Here is a tiny trained network, its code and every weight. The questions are about switching its units off for an input and a class, where a switched-off unit gives its printed mean instead of its output.

import numpy as np


def w(rows, s, z=0):
    codes = np.array(rows[::2]) - 128.0
    scale = np.full(codes.shape[1], s)
    scale[-1] = z or s
    return codes * scale


def f(y):
    return np.maximum(y, 0)


def log_softmax(a):
    a = a - a.max(-1, keepdims=True)
    return a - np.log(np.exp(a).sum(-1, keepdims=True))


def net(x, mask):
    res = np.array(x, float).reshape(1, 7) / 4 @ E
    y = f(res @ A[0][:, :-1].T + A[0][:, -1])
    res = res + np.where(mask, y, B[0][:, -1]) @ B[0][:, :-1]
    return log_softmax(res[-1] @ U[:, :-1].T + U[:, -1])


A, B = {}, {}
E = w([
[119,152,178,176,121],'x0',
[185,126,95,158,140],'x1',
[110,184,186,119,75],'x2',
[153,122,161,44,166],'x3',
[151,190,147,88,155],'x4',
[148,1,159,80,93],'x5',
[101,147,118,67,92],'x6',
],0.0094)
A[0] = w([
[111,103,167,160,95,101],'n0',
[186,92,3,127,168,233],'n1',
[92,171,125,181,131,158],'n2',
[106,153,135,88,113,181],'n3',
[83,90,133,90,101,230],'n4',
[116,99,194,156,181,113],'n5',
[139,169,126,134,124,144],'n6',
[122,159,98,198,156,98],'n7',
[84,126,71,163,205,251],'n8',
[72,172,149,97,120,110],'n9',
[133,118,210,121,171,202],'n10',
[135,171,86,200,100,207],'n11',
[114,157,154,86,168,142],'n12',
[139,137,100,169,153,252],'n13',
[139,191,114,216,114,194],'n14',
[132,125,66,158,108,131],'n15',
[81,78,121,160,116,133],'n16',
[166,137,62,106,142,194],'n17',
[165,111,128,61,132,253],'n18',
[112,134,95,47,118,244],'n19',
[170,152,165,106,27,247],'n20',
[138,120,90,94,122,233],'n21',
[108,166,113,89,130,179],'n22',
],0.011,0.003)
B[0] = w([
[106,77,149,133,154,172],'n0',
[195,99,82,103,77,255],'n1',
[157,205,71,151,170,200],'n2',
[24,68,120,98,90,173],'n3',
[55,72,144,112,9,210],'n4',
[173,88,139,128,138,168],'n5',
[133,101,113,101,189,161],'n6',
[131,188,121,230,145,196],'n7',
[115,70,64,217,69,213],'n8',
[105,124,103,105,148,178],'n9',
[222,91,81,3,139,187],'n10',
[168,203,79,176,183,221],'n11',
[143,78,143,94,141,171],'n12',
[204,129,92,182,120,195],'n13',
[122,204,81,144,171,233],'n14',
[138,132,93,120,112,177],'n15',
[115,68,215,179,85,187],'n16',
[181,78,84,147,98,185],'n17',
[100,138,30,102,97,214],'n18',
[111,31,117,95,50,209],'n19',
[60,144,146,64,89,205],'n20',
[144,74,88,56,101,183],'n21',
[82,82,83,134,95,170],'n22',
],0.0057,0.009)
U = w([
[37,91,152,102,1,171],'0',
[132,178,159,164,193,107],'1',
[108,191,106,8,109,150],'2',
[90,89,179,194,76,145],'3',
[110,136,230,129,142,2],'4',
[182,125,72,80,110,164],'5',
[83,227,106,197,100,58],'6',
],0.0091,0.0035)

Each question gives the input, the list of numbers given to net, and the class t.
The units are the neurons (one row each of A and B). Each row of codes is followed by its name. A weight is (code - 128) times the scale printed after its matrix; where a second scale follows, it is the last column's (A, B and U).
mask holds one flag per neuron, in row order. A switched-off neuron (its flag False) gives its mean, the last column of its row in B, instead of its output. The means were averaged over made-up inputs and are rounded, as every weight is.
A unit's drop is (log p(t) with every unit on - log p(t) with that unit switched off) / (log p(t) with every unit on - log p(t) with every unit switched off).
The circuit of an input: a set's keep is (log p(t) with only the set's units on - log p(t) with every unit switched off) / (log p(t) with every unit on - log p(t) with every unit switched off). Starting from the 12 units with the biggest drops (on a tie, the unit counted first), units are removed one at a time, each time the one whose removal leaves the highest keep (on an exact tie, the one counted first), for as long as the keep stays at least 0.8.
circuit, biggest first: the units of the circuit, biggest drop first
most important unit: the unit with the biggest drop
top k neurons: the k neurons with the biggest drops, biggest first
drop of u: that unit's drop, to one decimal
input [-3,-1,8,3,7,3,4], class 0: circuit, biggest first : (n19; n3)
input [-2,-4,1,2,6,1,3], class 0: most important unit : n19
input [-8,-8,-8,-1,2,-1,-4], class 0: circuit, biggest first : (n11; n8)
input [3,8,-6,2,-1,-5,-5], class 6: circuit, biggest first : (n7; n14)
input [-2,-1,-8,1,-3,4,5], class 0: circuit, biggest first : (n4; n11)
input [-4,3,0,4,-6,-6,-5], class 6: circuit, biggest first : (n10; n7; n19)
input [6,7,8,5,7,5,-8], class 2: top 2 neurons : (n10; n20)
input [-3,-5,-5,2,0,0,-1], class 0: drop of n13 : 0.1
input [2,4,6,4,-5,3,-6], class 4: drop of n8 : 0.2
input [-8,-1,-3,6,4,-4,4], class 0: drop of n20 : -0.1
